Below are the code and all the weights of a small trained network. Each question names an input and a class and asks about switching units off, where a switched-off unit gives its printed mean instead of its output.

import numpy as np


def w(rows, s, z=0):
    codes = np.array(rows[::2]) - 128.0
    scale = np.full(codes.shape[1], s)
    scale[-1] = z or s
    return codes * scale


def f(y):
    return np.maximum(y, 0)


def log_softmax(a):
    a = a - a.max(-1, keepdims=True)
    return a - np.log(np.exp(a).sum(-1, keepdims=True))


def net(x, mask):
    res = np.array(x, float).reshape(1, 8) / 4 @ E
    y = f(res @ A[0][:, :-1].T + A[0][:, -1])
    res = res + np.where(mask, y, B[0][:, -1]) @ B[0][:, :-1]
    return log_softmax(res[-1] @ U[:, :-1].T + U[:, -1])


A, B = {}, {}
E = w([
[132,86,119,255,209,32],'x0',
[128,131,128,134,125,133],'x1',
[123,123,127,122,130,122],'x2',
[98,174,136,134,154,156],'x3',
[131,132,129,131,128,130],'x4',
[142,250,30,99,92,67],'x5',
[127,83,21,120,183,213],'x6',
[134,115,125,126,120,120],'x7',
],0.0095)
A[0] = w([
[79,133,126,170,142,88,156],'N1',
[140,148,168,122,122,102,218],'N2',
[140,160,95,94,75,136,182],'N3',
[101,82,84,150,135,191,101],'N4',
[134,166,197,122,117,88,231],'N5',
[112,94,188,89,114,179,175],'N6',
[155,189,33,189,181,9,1],'N7',
[156,92,196,184,202,120,110],'N8',
[123,172,132,90,99,98,112],'N9',
[130,87,27,121,173,189,167],'N10',
[148,77,226,55,125,213,238],'N11',
[135,92,34,131,164,189,150],'N12',
[162,200,75,67,63,140,110],'N13',
[103,143,186,112,110,78,237],'N14',
[117,132,113,107,127,80,170],'N15',
[138,73,166,212,233,110,126],'N16',
],0.014,0.005)
B[0] = w([
[99,120,182,136,133,145,178],'N1',
[110,140,146,169,100,120,175],'N2',
[112,174,79,125,105,111,204],'N3',
[130,96,78,132,170,120,185],'N4',
[139,142,106,205,97,86,199],'N5',
[174,115,131,159,134,165,195],'N6',
[176,140,141,188,161,252,249],'N7',
[113,93,215,86,95,98,201],'N8',
[121,139,84,169,117,102,178],'N9',
[126,129,104,63,200,153,237],'N10',
[140,136,167,201,145,222,240],'N11',
[119,129,120,48,178,159,226],'N12',
[105,171,86,65,76,101,239],'N13',
[125,130,181,170,82,121,195],'N14',
[118,147,117,163,121,140,165],'N15',
[119,43,102,124,142,57,231],'N16',
],0.029,0.016)
U = w([
[193,145,146,243,78,150,217],'0',
[191,112,87,135,176,207,255],'1',
[111,64,165,178,59,1,23],'2',
[127,22,68,107,184,30,69],'3',
[103,168,27,184,19,23,118],'4',
[111,208,48,29,113,79,46],'5',
],0.0068,0.002)

Each question gives the input, the list of numbers given to net, and the class t.
The units are the neurons (one row each of A and B). Each row of codes is followed by its name. A weight is (code - 128) times the scale printed after its matrix; where a second scale follows, it is the last column's (A, B and U).
mask holds one flag per neuron, in row order. A switched-off neuron (its flag False) gives its mean, the last column of its row in B, instead of its output. The means were averaged over made-up inputs and are rounded, as every weight is.
A unit's drop is (log p(t) with every unit on - log p(t) with that unit switched off) / (log p(t) with every unit on - log p(t) with every unit switched off).
The circuit of an input: a set's keep is (log p(t) with only the set's units on - log p(t) with every unit switched off) / (log p(t) with every unit on - log p(t) with every unit switched off). Starting from the 12 units with the biggest drops (on a tie, the unit counted first), units are removed one at a time, each time the one whose removal leaves the highest keep (on an exact tie, the one counted first), for as long as the keep stays at least 0.8.
units of the circuit, in order: the units of the circuit, biggest drop first
most important unit: the unit with the biggest drop
k most important neurons: the k neurons with the biggest drops, biggest first
drop when u is switched off: that unit's drop, to one decimal
input [7,-1,3,0,-4,-1,6,-8], class 3: units of the circuit, in order : [N16]
input [3,1,-8,4,5,0,6,0], class 3: units of the circuit, in order : [N11, N16]
input [-1,5,-2,-7,-1,1,4,1], class 5: 2 most important neurons : [N7, N11]
input [0,5,1,-1,-5,3,0,8], class 4: units of the circuit, in order : [N11, N10]
input [2,-3,6,7,-7,0,-4,8], class 2: 2 most important neurons : [N11, N7]
input [1,-7,-4,1,-5,3,0,3], class 0: 3 most important neurons : [N10, N12, N16]
input [-1,6,5,-6,2,7,1,0], class 5: 2 most important neurons : [N13, N5]
input [1,-7,-5,2,5,0,1,-2], class 3: 3 most important neurons : [N7, N11, N13]
input [6,-2,2,2,-2,-6,0,6], class 2: 2 most important neurons : [N8, N10]
input [8,0,0,3,0,2,0,-5], class 0: 2 most important neurons : [N7, N10]
input [2,-3,0,-1,1,-8,3,3], class 3: 2 most important neurons : [N16, N7]
input [7,-6,-6,6,-3,7,0,-5], class 0: 2 most important neurons : [N10, N12]
input [1,-1,-8,1,0,-8,7,-4], class 3: 2 most important neurons : [N16, N7]
input [6,0,3,-7,0,-8,-1,-1], class 2: most important unit : N8
input [5,3,-5,-4,4,0,3,-5], class 3: drop when N16 is switched off : 0.7
input [-3,-7,1,-3,-8,1,1,-7], class 5: drop when N7 is switched off : 0.7
input [2,-3,1,3,-8,-2,3,7], class 3: drop when N7 is switched off : 0.1
